Below is a small trained network, with its code and all its weights. Each question gives an input and a class and asks what happens when units are switched off, that is, made to give their printed mean instead of their output.

import numpy as np


def w(rows, s, z=0):
    codes = np.array(rows[::2]) - 128.0
    scale = np.full(codes.shape[1], s)
    scale[-1] = z or s
    return codes * scale


def norm(h):
    return h / np.sqrt((h * h).mean(-1, keepdims=True) + 1e-5)


def f(y):
    return np.maximum(y, 0)


def log_softmax(a):
    a = a - a.max(-1, keepdims=True)
    return a - np.log(np.exp(a).sum(-1, keepdims=True))


def net(x, mask):
    res = np.array(x, float).reshape(1, 4) / 4 @ E
    u = 0
    for l in range(4):
        y = f(norm(res) @ A[l][:, :-1].T + A[l][:, -1])
        res = res + np.where(mask[u : u + 3], y, B[l][:, -1]) @ B[l][:, :-1]
        u += 3
    return log_softmax(norm(res)[-1] @ U[:, :-1].T + U[:, -1])


A, B = {}, {}
E = w([
[1,136,140,54,150,164,206,182,111,158,161],'x0',
[154,95,147,131,84,92,154,63,129,171,164],'x1',
[124,126,122,129,127,126,133,124,125,123,121],'x2',
[196,29,124,205,172,203,163,107,94,222,86],'x3',
],0.009)
A[0] = w([
[138,146,87,130,196,170,88,205,141,92,80,197],'0.n0',
[165,188,103,151,59,53,2,127,202,33,129,110],'0.n1',
[236,118,62,176,178,124,58,159,126,107,76,2],'0.n2',
],0.0074,0.0066)
B[0] = w([
[89,125,157,157,255,182,88,147,143,40,96,208],'0.n0',
[157,190,96,22,206,60,225,124,37,140,127,247],'0.n1',
[96,160,247,203,83,234,99,19,151,123,48,189],'0.n2',
],0.0077,0.011)
A[1] = w([
[90,254,109,62,177,88,85,178,153,15,119,217],'1.n0',
[68,203,100,66,10,86,156,140,188,84,179,10],'1.n1',
[202,99,147,213,61,195,27,75,185,110,78,4],'1.n2',
],0.0072,0.0032)
B[1] = w([
[126,2,118,149,90,139,99,190,217,163,159,246],'1.n0',
[115,195,200,175,112,131,88,47,89,113,62,166],'1.n1',
[102,136,71,206,35,59,68,202,194,140,106,183],'1.n2',
],0.0085,0.013)
A[2] = w([
[148,140,76,218,218,181,66,127,64,108,113,33],'2.n0',
[125,149,127,110,254,151,121,173,97,75,90,3],'2.n1',
[160,77,125,129,227,239,187,133,92,204,148,13],'2.n2',
],0.0072,0.0041)
B[2] = w([
[38,175,186,84,127,191,160,124,178,51,86,245],'2.n0',
[119,28,112,89,222,101,19,46,9,67,128,253],'2.n1',
[218,147,99,24,173,1,178,39,54,87,166,243],'2.n2',
],0.0071,0.0036)
A[3] = w([
[167,117,119,92,222,76,117,69,66,99,151,70],'3.n0',
[116,163,190,70,34,71,176,66,110,223,194,3],'3.n1',
[214,193,57,139,44,84,195,113,88,255,129,154],'3.n2',
],0.0097,0.0046)
B[3] = w([
[162,183,87,64,155,135,176,162,2,104,89,255],'3.n0',
[98,206,198,165,83,199,144,57,156,100,118,244],'3.n1',
[174,83,110,130,61,61,142,108,178,216,241,244],'3.n2',
],0.014,0.0091)
U = w([
[152,153,27,29,232,119,138,199,17,32,35,215],'0',
[53,213,220,224,84,244,59,54,197,55,27,203],'1',
[198,199,115,58,54,74,222,51,75,163,220,136],'2',
[214,22,30,211,49,13,60,108,207,226,180,1],'3',
[43,38,117,98,127,160,54,238,249,103,211,55],'4',
],0.016,0.005)

Each question gives the input, the list of numbers given to net, and the class t.
The units are the neurons (one row each of A and B). Each row of codes is followed by its name. A weight is (code - 128) times the scale printed after its matrix; where a second scale follows, it is the last column's (A, B and U).
mask holds one flag per neuron, layer by layer. A switched-off neuron (its flag False) gives its mean, the last column of its row in B, instead of its output. The means were averaged over made-up inputs and are rounded, as every weight is.
A unit's drop is (log p(t) with every unit on - log p(t) with that unit switched off) / (log p(t) with every unit on - log p(t) with every unit switched off).
The circuit of an input: a set's keep is (log p(t) with only the set's units on - log p(t) with every unit switched off) / (log p(t) with every unit on - log p(t) with every unit switched off). Starting from all 12 units, units are removed one at a time, each time the one whose removal leaves the highest keep (on an exact tie, the one counted first), for as long as the keep stays at least 0.8.
circuit, biggest first: the units of the circuit, biggest drop first
unit that matters most: the unit with the biggest drop
top k neurons: the k neurons with the biggest drops, biggest first
drop when u is switched off: that unit's drop, to one decimal
input [-7,0,2,3], class 1: circuit, biggest first	0.n2
input [-7,0,2,-2], class 0: top 2 neurons	0.n1, 1.n2
input [1,-5,5,-2], class 4: top 2 neurons	1.n0, 3.n0
input [-1,2,5,8], class 3: top 3 neurons	0.n1, 0.n0, 1.n2
input [2,1,-4,0], class 1: top 3 neurons	0.n1, 0.n0, 2.n1
input [0,8,-8,3], class 3: top 2 neurons	0.n1, 3.n2
input [1,-8,5,-6], class 4: top 2 neurons	1.n0, 3.n0
input [2,5,-6,0], class 1: top 3 neurons	0.n1, 0.n0, 3.n1
input [7,-1,-4,-5], class 4: top 2 neurons	1.n0, 3.n1
input [7,-1,8,1], class 0: top 3 neurons	1.n2, 2.n2, 3.n2
input [0,-3,-8,0], class 0: top 2 neurons	0.n0, 1.n2
input [6,-8,1,0], class 4: top 3 neurons	0.n1, 1.n0, 3.n0
input [-5,8,-4,1], class 3: top 3 neurons	3.n2, 0.n1, 2.n2
input [0,3,5,4], class 3: circuit, biggest first	0.n1
input [7,4,-4,0], class 1: top 2 neurons	0.n1, 0.n0
input [-6,-1,-3,7], class 1: top 3 neurons	3.n2, 0.n2, 1.n0
input [8,-2,-5,-6], class 4: drop when 3.n1 is switched off	0.3
input [-4,5,4,2], class 3: drop when 2.n1 is switched off	0.0
input [-1,2,-8,1], class 3: drop when 0.n1 is switched off	1.2
input [0,-4,3,3], class 1: drop when 0.n1 is switched off	3.2
input [3,0,6,-1], class 4: unit that matters most	3.n1
